Here are made-up objects, facts about them, and rows of numbers that follow some of those facts. Name the object behind each unnamed row.

How the objects are related:
Z_263: Δ Z_650; Π f; ε Z_969; Ω 417
Z_473: Δ Z_247; Π b; Ω 514
Z_111: Π c; ε Z_684; Ω 649
Z_833: Δ Z_856; Π b; ε Z_216; Ω 514
Z_634: Δ Z_205; Π d; Ω 649
Z_795: Δ Z_302; Π a; ε Z_73; Ω 514
Z_222: Δ Z_893; Π a; Ω 649
Z_486: Δ Z_991; Π d; ε Z_568; Ω 417
Z_291: Δ Z_222; Π d; ε Z_96; Ω 649
Z_684: Δ Z_614; Π d; ε Z_856; Ω 514
Z_139: Δ Z_96; Π a; ε Z_981; Ω 514
Z_88: Δ Z_291; Π e; ε Z_458; Ω 417
Z_668: Δ Z_490; Π e; ε Z_265; Ω 649
Z_438: Δ Z_76; Π b; Ω 649
Z_667: Δ Z_73; Π c; ε Z_445; Ω 514
Z_708: Δ Z_18; Π e; ε Z_578; Ω 514
Z_700: Δ Z_385; Π c; ε Z_302; Ω 514
Z_216: Δ Z_340; Π d; ε Z_368; Ω 649
Z_368: Δ Z_547; Π a; ε Z_668; Ω 649
Z_299: Δ Z_382; Π f; Ω 649
Z_650: Δ Z_457; Π b; ε Z_382; Ω 649
Z_490: Δ Z_836; Π a; Ω 514
Z_769: Δ Z_171; Π b; Ω 649
Z_981: Δ Z_185; Π e; Ω 417
Z_118: Δ Z_845; Π c; ε Z_833; Ω 649
Z_130: Δ Z_750; Π e; ε Z_781; Ω 417
Z_535: Π b; ε Z_691; Ω 649
Z_526: Δ Z_130; Π d; ε Z_655; Ω 649
Z_893: Δ Z_361; Π a; ε Z_141; Ω 417
Z_265: Δ Z_568; Π d; ε Z_398; Ω 514
Z_458: Δ Z_708; Π a; Ω 417
Z_761: Δ Z_118; Π b; Ω 649
Z_340: Δ Z_263; Π c; Ω 649
Z_578: Δ Z_42; Π c; ε Z_702; Ω 649
Z_409: Δ Z_535; Π a; ε Z_667; Ω 649
Z_964: Δ Z_486; Π d; ε Z_757; Ω 649
Z_100: Π a; ε Z_485; Ω 649
Z_845: Δ Z_458; Π a; ε Z_650; Ω 514
Z_382: Δ Z_795; Π d; ε Z_523; Ω 649
Z_747: Δ Z_702; Π a; ε Z_526; Ω 514
Z_991: Δ Z_513; Π f; Ω 649
Z_781: Δ Z_526; Π b; ε Z_836; Ω 649
Z_247: Δ Z_809; Π c; ε Z_863; Ω 649
Z_457: Π a; Ω 417
Z_141: Δ Z_223; Π d; ε Z_18; Ω 417
Z_385: Δ Z_265; Π a; Ω 514
Z_96: Δ Z_473; Π c; ε Z_139; Ω 649
Z_361: Δ Z_438; Π a; ε Z_185; Ω 649
Z_46: Δ Z_216; Π a; ε Z_535; Ω 649
Z_18: Δ Z_445; Π c; ε Z_100; Ω 649
Z_907: Δ Z_299; Π b; ε Z_118; Ω 417
Z_205: Δ Z_523; Π a; Ω 649
Z_398: Π a; ε Z_700; Ω 417
Z_735: Δ Z_907; Π a; Ω 417
Z_655: Δ Z_176; Π a; ε Z_272; Ω 649
Z_568: Δ Z_735; Π a; ε Z_610; Ω 514
Z_76: Δ Z_757; Π a; ε Z_907; Ω 514
Z_750: Δ Z_578; Π d; Ω 649
Z_464: Δ Z_46; Π c; ε Z_964; Ω 649
Z_836: Δ Z_964; Π c; ε Z_88; Ω 514
Z_774: Δ Z_464; Π a; ε Z_486; Ω 514
Z_42: Δ Z_969; Π a; ε Z_893; Ω 514
Z_610: Π a; ε Z_130; Ω 417
Z_757: Π a; ε Z_765; Ω 514
Z_547: Δ Z_761; Π a; Ω 649
Z_175: Δ Z_684; Π a; Ω 649
Z_856: Δ Z_409; Π a; ε Z_291; Ω 417
Z_302: Δ Z_610; Π a; ε Z_247; Ω 514
Z_223: Δ Z_668; Π a; Ω 514
Z_513: Δ Z_774; Π a; Ω 514
Z_523: Δ Z_981; Π c; ε Z_409; Ω 417
Z_73: Δ Z_691; Π c; ε Z_76; Ω 514
Z_691: Δ Z_398; Π d; Ω 649
Z_171: Δ Z_700; Π e; Ω 514
Z_969: Δ Z_141; Π a; ε Z_42; Ω 649
Z_765: Δ Z_747; Π c; ε Z_361; Ω 417
Z_445: Δ Z_863; Π b; ε Z_111; Ω 417
Z_809: Δ Z_781; Π a; ε Z_747; Ω 514
Z_185: Δ Z_139; Π e; ε Z_845; Ω 514
Z_614: Δ Z_634; Π c; ε Z_708; Ω 649
Z_863: Δ Z_765; Π a; ε Z_263; Ω 649
Z_702: Δ Z_833; Π a; ε Z_464; Ω 514
Z_176: Δ Z_667; Π c; Ω 417
Z_485: Δ Z_655; Π c; ε Z_774; Ω 649
Z_272: Π a; ε Z_614; Ω 514

Some objects and their rows:
[ -9   8  -1   8 -10  -6   6  21   8  -1   4   5  -4   1  -4  11   7   9
  12  14   4   2  13   2] -> Z_610
[ 13   6  -2  -6  15   2   1   5   3  -2   2 -11   1   4  12  -5   5  -2
  -7  11   1  -8  -8 -11] -> Z_634
[ 5  0  1  4  2 -1  3  3 -1  1  0  0 -5 -1  3  2  2  2 -2  6 -4 -7  7  0] -> Z_175
[-11  -2   6  -3   6  -5   4   3  -4   1   1   2   3  -4  -2  -2   6   7
   1   1   7  -6   3   5] -> Z_485
[17  8 -3  0  8  2  1  1 -2  3  6 -6  5  1  3 -2  0  3 -4 10  5 -1  0 -4] -> Z_684
[ 18  12   1 -10   2   0  -2  -2  -9  -5  -1  -5   1  10  16   1   7  -3
 -11  10   8  -4  -9  -5] -> Z_981
[ 11  -4  -3  -8   1  -2   1  11   6  10  12   5   4 -13  11  -2   6  11
  -1  -2  -2   9 -28  -3] -> Z_486
[ -7   3  -3  13  -1  -2   6  12   7   3   2   6  -5   5   1   8   1   3
   1  16  -1 -14  19   3] -> Z_409
[ 14  -6   1  -7  18   0  14  -9  13   2  -6  14  -5  13 -11  -2  -1   6
   4  -2  -3   7   9   4] -> Z_750
[  3   9   4  26   0  -1  10  15  13   3 -12  12  10   2 -13   4   7   3
  10   8   9 -17  14 -11] -> Z_535
[ 10   4   4  13   6  -3   3   9   3  -4   2   0   4 -10  -9   2  -4   7
   5   1   3  -3   5   9] -> Z_73
[ 29  -5   6   4  -8 -10   4   1 -29   4   7  -2  -8  -8  -7   2   4   8
   4   9  -1  -3  23  -6] -> Z_385
[ 11   9   0 -11   6   4   1   1  -5  -8   7 -13   4  -3  16   2   3  -2
  -8  -6  10 -14  -8  -6] -> Z_523
[ 20   1  -3  -9   2   0   3  12   4   9  16   5  -1 -18   0   0   0   4
  -4 -25 -20  -1  -2   1] -> Z_490
[ 27   1   5  12   3 -12   3  11 -16  -2   0   1  -5  -7  -6   2  -2  10
   7  15  -3  -1  17   2] -> Z_795
[ 23  -3   9   0   8 -15   3  -1 -21   6   2  -2  -7 -19   0   1   9   3
   8  23   9  -6  30  -3] -> Z_299
[-20  -1  16   7 -13  10   5   5 -17   5   5   6  -6   1   8   0  -5   7
   1  29  -5   8  -8   7] -> Z_458
[-1 -3  7 10 -5  2  4  3 -6  4 -2 -1 -4  7  3  2 -2  1 -1  8 -5 -6 10  1] -> Z_547
[ -1 -11  -5  11  -6  -6  -3   6 -12   6   0   5   5   0  12   3   0  21
   0 -25  -1  14 -13  -5] -> Z_774
[  3  -2   0 -12  -2  -2  13 -10  -5  -5  -6  22  -3  11  -4   3  -3   7
   7   2   3  14  -5   9] -> Z_130
[ -1  -1   6   4   3   0   3   5  -3   1  -1   5  -4   2  -5   1   5   1
  -1   5 -11  -2   2  -8] -> Z_655
[ 20   0   4   4   2  -9   3  -3 -17   2   8   8  -1 -13  -4  -2   1   7
  -1  16   3   3  11  -2] -> Z_171
[-1 -4 -1 13  7 -9  0  9  0  1 -5  5  4 -2  5 11 -1  8  3 -3 11 12 -4 -3] -> Z_263
[ 36  -5   8   1  11 -14   5   3 -23   5   9  -3  -6 -11 -11  -3   3  13
   4  24   9   5  16  -5] -> Z_265
[-4 -4 18 12  7  2  2  3 -5  0  3  1  0 -7 -8 -2 -6  3 -2 17  6 -7 -3 12] -> Z_118

Rows to name:
[  6   5   2  -3   5   1   1 -10   1  -7 -12  -6   4  25   3   1   4   0
  -2  -6  12  -9   1   5] | Z_96
[ 3  0  5 -4  2  0  6 11 -3  1  3  1 -6  4  4  7  3  0 -3  2  4  2  6 -5] | Z_893
[  5   7   0  -6   6   1   1   7  -4  -6  -1 -10  -1   8  18  -3   6  -5
  -9   5  -3 -12  -6  -8] | Z_205
[ 20   1   3 -15  11  -7   4  13  14   5   8  15  -1 -24  -4  -6   1   2
 -10 -11  -9  -5  -2   4] | Z_668
[ 8  8  1 17  3 -6  5 16  2 -3  2  3 -2 -1 -6  6 -2  8  5  5 -6 -3 16  5] | Z_76
[ -3  -2  14  11  -1  12   6  -1  -9   7  -1   6  -4  -9  -1   7 -10   4
  -9  34   9  -4 -10   9] | Z_445
[18  1  0  1  7 -2  1  1  3  5 -2  0  2 12  1 -3  2  6 -2 14  4 -5 -1  5] | Z_291
[ -5   5  -1  16  -3  -1   3  12   1  -2   4   5  -3   1 -13   8   2   8
   7   5 -10   2  19  -8] | Z_272
[ -7 -15  -2  13   3  -6  -5   1  -4   0   0   7   9  -5   7   4   1  16
   2 -19   6  -3 -17  -4] | Z_464
[ -9 -11  -3  16   1  -5  -3  -3   0  -1  -1   3   7  -1  -1   5   3  16
   6  -7   9  -3  -6   4] | Z_340
[  3   2  -1 -13  -2  -2   3  11   1   8  21   6   6 -23   2  -7   3  11
   1 -21  -9   1  -7   7] | Z_836
[  3  -6   0  -6  17   0  10 -16   7  -4 -14  12  -5  21 -16   1   0   3
  10   3  -3  12   5  -3] | Z_526
[ 14   9  -5  -1  -6   0   1  -3 -14  -5 -12  -7   1  25   5   1   1  -1
 -10  -5   0   4   4  -3] | Z_139
[ 1  2  5 -7 -8 -5  5  2 -7 -1  6  9 -1 -9  6 -1  2  8  2 14  4  7 -4  2] | Z_88
[  0   3  -3  10   1  -5   2   5  11   0   4   3   2   5 -10   6   6   5
   4   4  14 -13  16   9] | Z_111
[ -6   7 -10  14   2  -5   9  18   6  -1   9   4   0   0  -6  14   1  12
  10   5  -1  -5  26  -3] | Z_757
[ 16   0   2 -26  15   1  12   9  12   7  14  12  -3  -5  -6  -2   0   0
  -2  -6  -4   8  -4   3] | Z_141
[-26  -4  18   4   0   9   3   1  -8   7   7   1  -1  -6  -7  -1  -8   5
  -7  24  11  -5   8   6] | Z_18
[-2 -2  9  7  3  5  5 -3 -2  5 -4  0 -2 -7 -2  2 -1  8 -6 17  1 -7 -1  1] | Z_761
[ -7  -3   4  -8   0  -3  15 -13  -1  -4 -21   9   0   8  -4   0   1  16
   6   3   0   8  -5   6] | Z_781
[-19  -4  12  12   2   6   4   8  -8   7  -2   2  -6   5  -4   0 -14   1
 -12  22   2  -3  12   6] | Z_863
[-12   4  -1   3   2  -8   6  15   6   1  -4   4  -4   8  -4   7   6  10
   4   6   4  -6  18  -2] | Z_100
[  6 -12  -3  21  12 -10  -4   3   4   1 -13   5   6   9   3   3  -3  19
   2   2   9  11 -14   1] | Z_216
[ 20  -6  13   4   3 -10   4   1 -18   0   8  -4  -3 -12 -14   0   1   9
   0   4  13  -1  17   0] | Z_700

Now the same objects, written a new way:
Known rows:
[ 12  11  14   3  17  -2  17  15  34   0 -25   8 -12  13  -5 -23   2  -1
   7 -20] -> Z_535
[  4 -12 -16   7   1   1  10   0   2  -3  -8  -4  -1  11   6   1   9  -5
  -7  -9] -> Z_46
[ 15  -4   0  -3 -10  -3  11  -6  -4  -4  10   0  -4   9  -4  11   1   1
  -5   1] -> Z_216
[  3  10   1  -4  -3  -3  -1  -3   1   2  -5   7  -5  -3   0   5  -1   1
   1 -11] -> Z_76
[ -4   4 -10  -2   5  -3  12   2   1   1   0   1   0  -1   3   3  -1   0
  -4 -11] -> Z_547
[11 17  7 10 -5  3 12  0  1  0 20 -3  2 -5  1  8 -2  0  2  6] -> Z_700
[25 19  1  1 -1  7  5 -1  6 -1  7  0 -3 -6  4  2 -6 -1  1 16] -> Z_302
[ 13   7  -3 -10  16  11  -7   5  17   1 -26   6 -17  16   4 -20   0   1
   9   4] -> Z_610
[  3  -2  -2  -4  -3   1   3 -11  -7  -5  -7  -6  11  -2   2   1  -2   3
  -7  13] -> Z_205
[ 0 -5 -7 -1 -1  3 -3 -7 -4  1  4  0 -7 -9 -4  5  5  2 -7  1] -> Z_655
[  0   2   3   2 -10  -2 -15   0   7   5   5   1   9  -5  21  12  -5   1
   2   1] -> Z_845
[ -2   1   5   0  -5  -3 -11 -10   2   3  15   1   6   4   4   9   4   5
  -8 -14] -> Z_118
[10 -2 17 -4 -1 -7  0  6  6  0 -4 -3 -2  2 -3 -3 -2 -2  8 -2] -> Z_650
[ 6 13  5  1 -7 -2 11  1 -6  1 18 -7 -1  0  3  4  0 -5  3 12] -> Z_382
[ -4  -7  -3  -2  -3   6 -18 -11 -21   0 -11  -2   1 -16  -6  -6   4   3
  -6  11] -> Z_809
[-27  -2   2 -11   9  -2  -4  -1 -16  -1 -30  -1   8  -1 -16 -10   2   0
   0  -7] -> Z_781
[ 1 -2 -6 -2  0  3  2 -7 -6 -1  2 -5 -3 -2  2 -2  5 -1 -6 -2] -> Z_175
[-30 -18   9   4   1   2 -22  -6 -13  -6  -3  -4   8   1  -6  -3   1   2
   1   0] -> Z_981
[-15  -9   4   4  -6   8 -27  -5 -17  -3  -7  -4  13  -2   8   3  -1   7
   3  12] -> Z_139
[ 17   6 -11   0   4  -1  -1   4  -4  -1 -14   1   1   3  -4  -3   2  -5
  -1  11] -> Z_223
[-30  -9  -4   3   8   2 -17   4   3   0 -11  -1   8  13  -5  -2  -4   1
   1   0] -> Z_88
[-17   7 -16   8  -7   6   7  -2  -5   4  15  -6   2   8   8   8   3   0
   0   5] -> Z_735
[ 21  -5  -9   3  -7   0   7   2   1  -4 -11   1   1   4  -5   7  -1  -2
   2  10] -> Z_513
[ -5  -5  -5  -7   3  -1  -3  -8 -18   1  -8  -2  -3  -3  -7 -10  13  -4
  -7   1] -> Z_750
[-11   2   2   2   5  -5   8   8  -7  -2   7   3  -2  -5   0   4 -10  -2
   0 -11] -> Z_856

Name these rows:
[ 18   5  18   1   6   4  -9   9  13   0  -2   3 -17  11   1 -14   2   2
  11  -5] | Z_111
[ -6 -11   8   1  -5   1 -10  -8  -9   2   2  -2  -2  -8  -5  -1   7   4
  -5  -4] | Z_614
[ 13  11  -3   0  10   2  18  -2   8  -2 -15   0   2   7   4 -11   2  -3
  -4   8] | Z_691
[  8   9  -1   2  -7   2  -3 -11  -2   3  19   0  -7  -2   1   8   5  -2
  -2  -5] | Z_795
[-8  4  4  8  2  2 -6  2  5  1 13 -1  2  0 -2 -1  3 -2  2 -7] | Z_171
[ 21  -4   0   5   3  -2   8   5   4  -5  -3   2   0   6 -10  -4   3   0
  -3  -7] | Z_991
[-42  -7  -5  -8  10  -2  -3   5  -8   1 -26   2   9   0 -16 -11  -3  -2
   3 -11] | Z_130
[-13  -7  10   7  -2  -5 -16   4  22   3   7   6   9  -4   8  10  -8   8
  -4  -4] | Z_708
[-19 -10  17   0  -8  -5 -22  -5  -1  -1 -14  -5  17 -13   0   0  -1   3
   7  11] | Z_185
[-25 -20   8   2 -13   1 -21  -5 -15   2   3  -6  15   2  11   3   4   4
   8   3] | Z_523
[  6   3   9  -2  -1 -10   0  -3  11   2  10   4   1 -10   8   6 -10   0
  -4  -4] | Z_765

